[[131 134 137 122 118 144 126 124 151 138 114 129]
 [134 138 136 125 122 145 130 123 149 140 118 132]
 [135 139 136 126 123 146 131 123 148 141 119 133]
 [133 137 137 124 121 145 129 123 150 139 116 131]
 [129 133 137 121 117 143 125 124 152 137 113 128]]
->
[[135 139 136 126 123 146 131 123 148 141 119 133]
 [134 138 136 125 122 145 130 123 149 140 118 132]
 [133 137 137 124 121 145 129 123 150 139 116 131]
 [131 134 137 122 118 144 126 124 151 138 114 129]
 [129 133 137 121 117 143 125 124 152 137 113 128]]

[[127 126 132 112 144 112 114 128 142]
 [116 139 136 132 140 123 149 137 114]
 [109 146 136 127 120 113 137 123 134]
 [132 123 142 146 107 125 117 130 133]
 [113 141 119 112 126 123 126 123 149]
 [143 137 123 127 140 121 142 121 107]
 [134 129 118 118 137 128 139 108 108]]
->
[[143 137 123 127 140 121 142 121 107]
 [134 129 118 118 137 128 139 108 108]
 [132 123 142 146 107 125 117 130 133]
 [127 126 132 112 144 112 114 128 142]
 [116 139 136 132 140 123 149 137 114]
 [113 141 119 112 126 123 126 123 149]
 [109 146 136 127 120 113 137 123 134]]

[[128 120 113 115 130 126 119 128 122 143 126 129 131]
 [125 144 127 117 131 128 130 136 137 113 136 127 122]
 [129 123 140 113 126 131 131 123 137 136 130 136 135]
 [126 128 135 130 130 139 125 127 116 147 141 136 132]
 [121 132 135 131 128 130 141 139 123 114 138 127 133]
 [137 117 134 125 124 120 156 129 121 105 135 130 122]
 [127 132 127 131 132 127 141 124  98 121 131 122 137]]
->
[[137 117 134 125 124 120 156 129 121 105 135 130 122]
 [129 123 140 113 126 131 131 123 137 136 130 136 135]
 [128 120 113 115 130 126 119 128 122 143 126 129 131]
 [127 132 127 131 132 127 141 124  98 121 131 122 137]
 [126 128 135 130 130 139 125 127 116 147 141 136 132]
 [125 144 127 117 131 128 130 136 137 113 136 127 122]
 [121 132 135 131 128 130 141 139 123 114 138 127 133]]

[[124 129 129 124 133 127 132 125 129 131 128 126 124 130 119 127]
 [125 125 132 135 143 121 144 126 137 139 125 103 123 144 107 134]
 [129 129 128 126 130 128 128 127 128 129 127 130 131 128 129 129]]
->
[[129 129 128 126 130 128 128 127 128 129 127 130 131 128 129 129]
 [125 125 132 135 143 121 144 126 137 139 125 103 123 144 107 134]
 [124 129 129 124 133 127 132 125 129 131 128 126 124 130 119 127]]

[[121 139 114 116 152 137 122]
 [125 133 133 132 131 133 131]
 [122 136 118 122 147 139 123]
 [134 134 138 133 131 135 139]]
->
[[134 134 138 133 131 135 139]
 [125 133 133 132 131 133 131]
 [122 136 118 122 147 139 123]
 [121 139 114 116 152 137 122]]

[[124 129 131 133 148 127 128 134 125 123 140 126 123]
 [126 115 118 113 107 119 141 124 114 124 122 133 145]
 [123 120 131 120 107 118 135 120 121 125 127 125 136]]
->
[[126 115 118 113 107 119 141 124 114 124 122 133 145]
 [124 129 131 133 148 127 128 134 125 123 140 126 123]
 [123 120 131 120 107 118 135 120 121 125 127 125 136]]

[[142 113 111 131 123 123 134 114]
 [126 131 129 146 109 128 111 117]
 [125 109 147 128 120 128 118 113]
 [122 107 116 142 107 118 125 140]
 [141 108 122 121 127 149 114 141]
 [127 142 149 129 113 114 108 116]
 [144 142 106 118 120 140 111 113]]
->
[[144 142 106 118 120 140 111 113]
 [142 113 111 131 123 123 134 114]
 [141 108 122 121 127 149 114 141]
 [127 142 149 129 113 114 108 116]
 [126 131 129 146 109 128 111 117]
 [125 109 147 128 120 128 118 113]
 [122 107 116 142 107 118 125 140]]

[[153 116 143 128 147 135 143 128 117 113 140 116]
 [121 135 118 129 128 117 124 131 115 128 130 140]
 [120 143 133 153 144 128 137 147 146 143 121 121]
 [133 127 117 131 123 120 119 119 122 128 126 139]
 [132 133 119 125 131 119 112 117 127 132 126 138]]
->
[[153 116 143 128 147 135 143 128 117 113 140 116]
 [133 127 117 131 123 120 119 119 122 128 126 139]
 [132 133 119 125 131 119 112 117 127 132 126 138]
 [121 135 118 129 128 117 124 131 115 128 130 140]
 [120 143 133 153 144 128 137 147 146 143 121 121]]
---
[[135 148 138 131 127 104 138 103 113 102]
 [128 157 131 125 135 124 130 124 118 137]
 [131 107 132 125 138 149 128 110 118 117]
 [117 110 127 124 112 139 131 129 131 110]]
->
[[135 148 138 131 127 104 138 103 113 102]
 [131 107 132 125 138 149 128 110 118 117]
 [128 157 131 125 135 124 130 124 118 137]
 [117 110 127 124 112 139 131 129 131 110]]

[[105 135 120 109 131 146 134 103 118 114 124 128 121 118 123 110]
 [129 111 136 145 104 109 127 135 124 139 130 133 126 134 118 129]
 [123 132 129 117 134 145 132 126 138 118 122 133 121 130 125 122]
 [125 133 130 150 119 115 130 126 137 148 132 129 123 134 119 111]
 [124 136 135 138 134 135 143 103 131 139 129 136 121 135 129 119]
 [132 131 113 114 131 141 115 144 132 120 122 122 123 123 119 130]]
->
[[132 131 113 114 131 141 115 144 132 120 122 122 123 123 119 130]
 [129 111 136 145 104 109 127 135 124 139 130 133 126 134 118 129]
 [125 133 130 150 119 115 130 126 137 148 132 129 123 134 119 111]
 [124 136 135 138 134 135 143 103 131 139 129 136 121 135 129 119]
 [123 132 129 117 134 145 132 126 138 118 122 133 121 130 125 122]
 [105 135 120 109 131 146 134 103 118 114 124 128 121 118 123 110]]

[[126 132 151 140]
 [131 117 119 119]
 [110 123 136 148]]
->
[[131 117 119 119]
 [126 132 151 140]
 [110 123 136 148]]

[[127 119 131 108 135 126 120 117 108 134]
 [133 138 107 115 144 115 104 100 109 112]]
->
[[133 138 107 115 144 115 104 100 109 112]
 [127 119 131 108 135 126 120 117 108 134]]

[[105 109 138 123]
 [119 136 129 149]
 [122 128 137 128]
 [111 113 143 112]
 [126 131 142 121]
 [115 130 128 146]
 [106 115 131 139]]
->
[[126 131 142 121]
 [122 128 137 128]
 [119 136 129 149]
 [115 130 128 146]
 [111 113 143 112]
 [106 115 131 139]
 [105 109 138 123]]

[[122 117]
 [104 108]
 [126 120]
 [128 132]]
->
[[128 132]
 [126 120]
 [122 117]
 [104 108]]
---
[[134 146 138 131 137 147 143 140]
 [137 121 140 127 136 131 104 110]
 [138 128 134 132 139 122 118 114]]
->
[[140 110 114]
 [143 104 118]
 [147 131 122]
 [137 136 139]
 [131 127 132]
 [138 140 134]
 [146 121 128]
 [134 137 138]]

[[126 144 132]
 [134 139 130]
 [116 147 133]
 [123 106 123]
 [140 125 127]
 [109 130 129]
 [128 138 130]]
->
[[132 130 133 123 127 129 130]
 [144 139 147 106 125 130 138]
 [126 134 116 123 140 109 128]]

[[125 131 122 132 127 124 125 118]
 [138 116 121 144 121 110 110 114]
 [125 118 135 115 120 126 125 134]
 [131 120 148 106 142 123 145 136]
 [109 141 133 104 132 151 147 144]
 [122 130 114 132 126 123 122 115]]
->
[[118 114 134 136 144 115]
 [125 110 125 145 147 122]
 [124 110 126 123 151 123]
 [127 121 120 142 132 126]
 [132 144 115 106 104 132]
 [122 121 135 148 133 114]
 [131 116 118 120 141 130]
 [125 138 125 131 109 122]]

[[121 116 137 121]
 [127 122 132 128]
 [112 139 115 131]
 [118 115 118 123]
 [121 132 123 120]
 [109 149 114 133]
 [137 123 122 124]
 [121 126 126 124]]
->
[[121 128 131 123 120 133 124 124]
 [137 132 115 118 123 114 122 126]
 [116 122 139 115 132 149 123 126]
 [121 127 112 118 121 109 137 121]]

[[118 115 116 127 141]
 [126 114 130 148 128]
 [129 131 124 111 126]
 [122 117 122 135 135]
 [138 119 141 141 113]
 [134 144 133 130 124]
 [136 106 135 131 117]]
->
[[141 128 126 135 113 124 117]
 [127 148 111 135 141 130 131]
 [116 130 124 122 141 133 135]
 [115 114 131 117 119 144 106]
 [118 126 129 122 138 134 136]]

[[116 129 124 122]
 [138 121 123 126]
 [135 126 122 125]
 [118 140 110 111]
 [140 150 126 126]]
->
[[122 126 125 111 126]
 [124 123 122 110 126]
 [129 121 126 140 150]
 [116 138 135 118 140]]

[[141 126 148]
 [120 130 107]
 [131 108 124]
 [125 142 146]
 [146 122 144]
 [144 107 142]
 [129 112 127]
 [108 137 111]
 [111 135 118]
 [128 105 126]
 [142 135 133]
 [106 140 113]]
->
[[148 107 124 146 144 142 127 111 118 126 133 113]
 [126 130 108 142 122 107 112 137 135 105 135 140]
 [141 120 131 125 146 144 129 108 111 128 142 106]]
